Below is a small trained network, with its code and all its weights. Each question gives an input and a class and asks what happens when units are switched off, that is, made to give their printed mean instead of their output.

import numpy as np


def w(rows, s, z=0):
    codes = np.array(rows[::2]) - 128.0
    scale = np.full(codes.shape[1], s)
    scale[-1] = z or s
    return codes * scale


def f(y):
    return np.maximum(y, 0)


def log_softmax(a):
    a = a - a.max(-1, keepdims=True)
    return a - np.log(np.exp(a).sum(-1, keepdims=True))


def net(x, mask):
    res = np.array(x, float).reshape(1, 5) / 4 @ E
    y = f(res @ A[0][:, :-1].T + A[0][:, -1])
    res = res + np.where(mask, y, B[0][:, -1]) @ B[0][:, :-1]
    return log_softmax(res[-1] @ U[:, :-1].T + U[:, -1])


A, B = {}, {}
E = w([
[70,104,13,130,124],'x0',
[171,183,71,77,134],'x1',
[121,101,85,110,11],'x2',
[207,13,144,151,123],'x3',
[163,140,88,229,118],'x4',
],0.012)
A[0] = w([
[125,67,124,177,180,157],'neuron 0',
[167,141,116,116,132,25],'neuron 1',
[134,138,166,86,158,72],'neuron 2',
[113,147,87,109,125,56],'neuron 3',
[151,169,44,116,125,116],'neuron 4',
[148,176,42,109,131,122],'neuron 5',
[150,150,121,203,112,55],'neuron 6',
[111,122,123,173,128,92],'neuron 7',
[190,96,149,156,111,184],'neuron 8',
[96,100,151,28,144,175],'neuron 9',
[144,147,75,112,125,107],'neuron 10',
[195,75,164,145,114,97],'neuron 11',
[199,85,159,178,102,106],'neuron 12',
[84,142,118,109,110,72],'neuron 13',
[112,102,149,71,127,90],'neuron 14',
[161,153,183,129,192,123],'neuron 15',
[116,83,6,112,70,216],'neuron 16',
[192,132,198,88,159,92],'neuron 17',
[127,64,134,164,184,58],'neuron 18',
[112,109,159,134,164,88],'neuron 19',
[155,123,163,94,128,51],'neuron 20',
[128,168,121,106,100,75],'neuron 21',
[118,91,140,43,149,47],'neuron 22',
[136,114,105,92,98,2],'neuron 23',
[105,199,207,119,153,165],'neuron 24',
],0.018,0.0057)
B[0] = w([
[68,138,113,42,208,178],'neuron 0',
[165,149,140,127,117,138],'neuron 1',
[150,92,121,165,121,165],'neuron 2',
[104,129,119,94,115,161],'neuron 3',
[141,161,59,70,159,192],'neuron 4',
[109,204,27,67,128,197],'neuron 5',
[63,74,121,131,146,163],'neuron 6',
[108,141,108,153,139,147],'neuron 7',
[115,100,153,79,110,190],'neuron 8',
[130,67,44,140,98,206],'neuron 9',
[104,147,91,84,156,167],'neuron 10',
[123,102,172,91,68,194],'neuron 11',
[93,77,157,89,102,198],'neuron 12',
[112,133,116,109,62,162],'neuron 13',
[109,98,63,160,105,168],'neuron 14',
[171,96,108,150,212,192],'neuron 15',
[147,98,150,126,200,254],'neuron 16',
[185,121,200,174,90,198],'neuron 17',
[69,149,113,46,142,165],'neuron 18',
[140,138,85,113,134,154],'neuron 19',
[145,151,160,135,99,156],'neuron 20',
[87,144,136,79,137,157],'neuron 21',
[120,61,68,156,120,173],'neuron 22',
[102,102,117,93,145,151],'neuron 23',
[116,173,156,251,162,214],'neuron 24',
],0.013,0.022)
U = w([
[115,109,226,140,129,93],'0',
[101,30,110,67,92,169],'1',
[71,185,72,176,33,170],'2',
[76,121,174,135,215,142],'3',
[46,150,188,135,85,1],'4',
[177,138,207,35,72,88],'5',
[245,78,146,217,139,80],'6',
[105,143,35,84,210,174],'7',
],0.012,0.0073)

Each question gives the input, the list of numbers given to net, and the class t.
The units are the neurons (one row each of A and B). Each row of codes is followed by its name. A weight is (code - 128) times the scale printed after its matrix; where a second scale follows, it is the last column's (A, B and U).
mask holds one flag per neuron, in row order. A switched-off neuron (its flag False) gives its mean, the last column of its row in B, instead of its output. The means were averaged over made-up inputs and are rounded, as every weight is.
A unit's drop is (log p(t) with every unit on - log p(t) with that unit switched off) / (log p(t) with every unit on - log p(t) with every unit switched off).
The circuit of an input: a set's keep is (log p(t) with only the set's units on - log p(t) with every unit switched off) / (log p(t) with every unit on - log p(t) with every unit switched off). Starting from the 12 units with the biggest drops (on a tie, the unit counted first), units are removed one at a time, each time the one whose removal leaves the highest keep (on an exact tie, the one counted first), for as long as the keep stays at least 0.8.
circuit, biggest first: the units of the circuit, biggest drop first
most important unit: the unit with the biggest drop
top k neurons: the k neurons with the biggest drops, biggest first
drop when u is switched off: that unit's drop, to one decimal
input [4,-5,-1,2,8], class 3: most important unit => neuron 9
input [-3,1,-6,-5,7], class 3: top 2 neurons => [neuron 24; neuron 6]
input [-5,-2,-3,1,0], class 0: circuit, biggest first => [neuron 9; neuron 16; neuron 4]
input [0,-5,-8,-5,3], class 3: top 2 neurons => [neuron 24; neuron 5]
input [5,0,-2,6,8], class 1: top 3 neurons => [neuron 12; neuron 11; neuron 8]
input [-5,0,-4,-3,8], class 3: top 2 neurons => [neuron 6; neuron 9]
input [4,-1,0,2,-5], class 1: top 4 neurons => [neuron 5; neuron 24; neuron 4; neuron 15]
input [6,-6,0,-5,-8], class 1: top 3 neurons => [neuron 5; neuron 9; neuron 22]
input [-3,-3,-8,7,-6], class 1: top 4 neurons => [neuron 18; neuron 0; neuron 11; neuron 12]
input [-7,-1,0,0,8], class 0: top 2 neurons => [neuron 9; neuron 5]
input [-7,-1,1,3,0], class 0: top 2 neurons => [neuron 5; neuron 4]
input [8,-6,5,3,-1], class 7: top 2 neurons => [neuron 24; neuron 17]
input [3,-3,-5,5,2], class 1: top 2 neurons => [neuron 5; neuron 24]
input [4,-2,-3,-6,-3], class 2: most important unit => neuron 16
input [-8,-3,0,4,-2], class 0: top 3 neurons => [neuron 17; neuron 12; neuron 24]
input [-8,5,-1,8,7], class 5: drop when neuron 17 is switched off => 0.3
input [0,0,0,-7,0], class 2: drop when neuron 16 is switched off => 0.4
input [-8,-5,-3,6,-2], class 0: drop when neuron 24 is switched off => 0.8
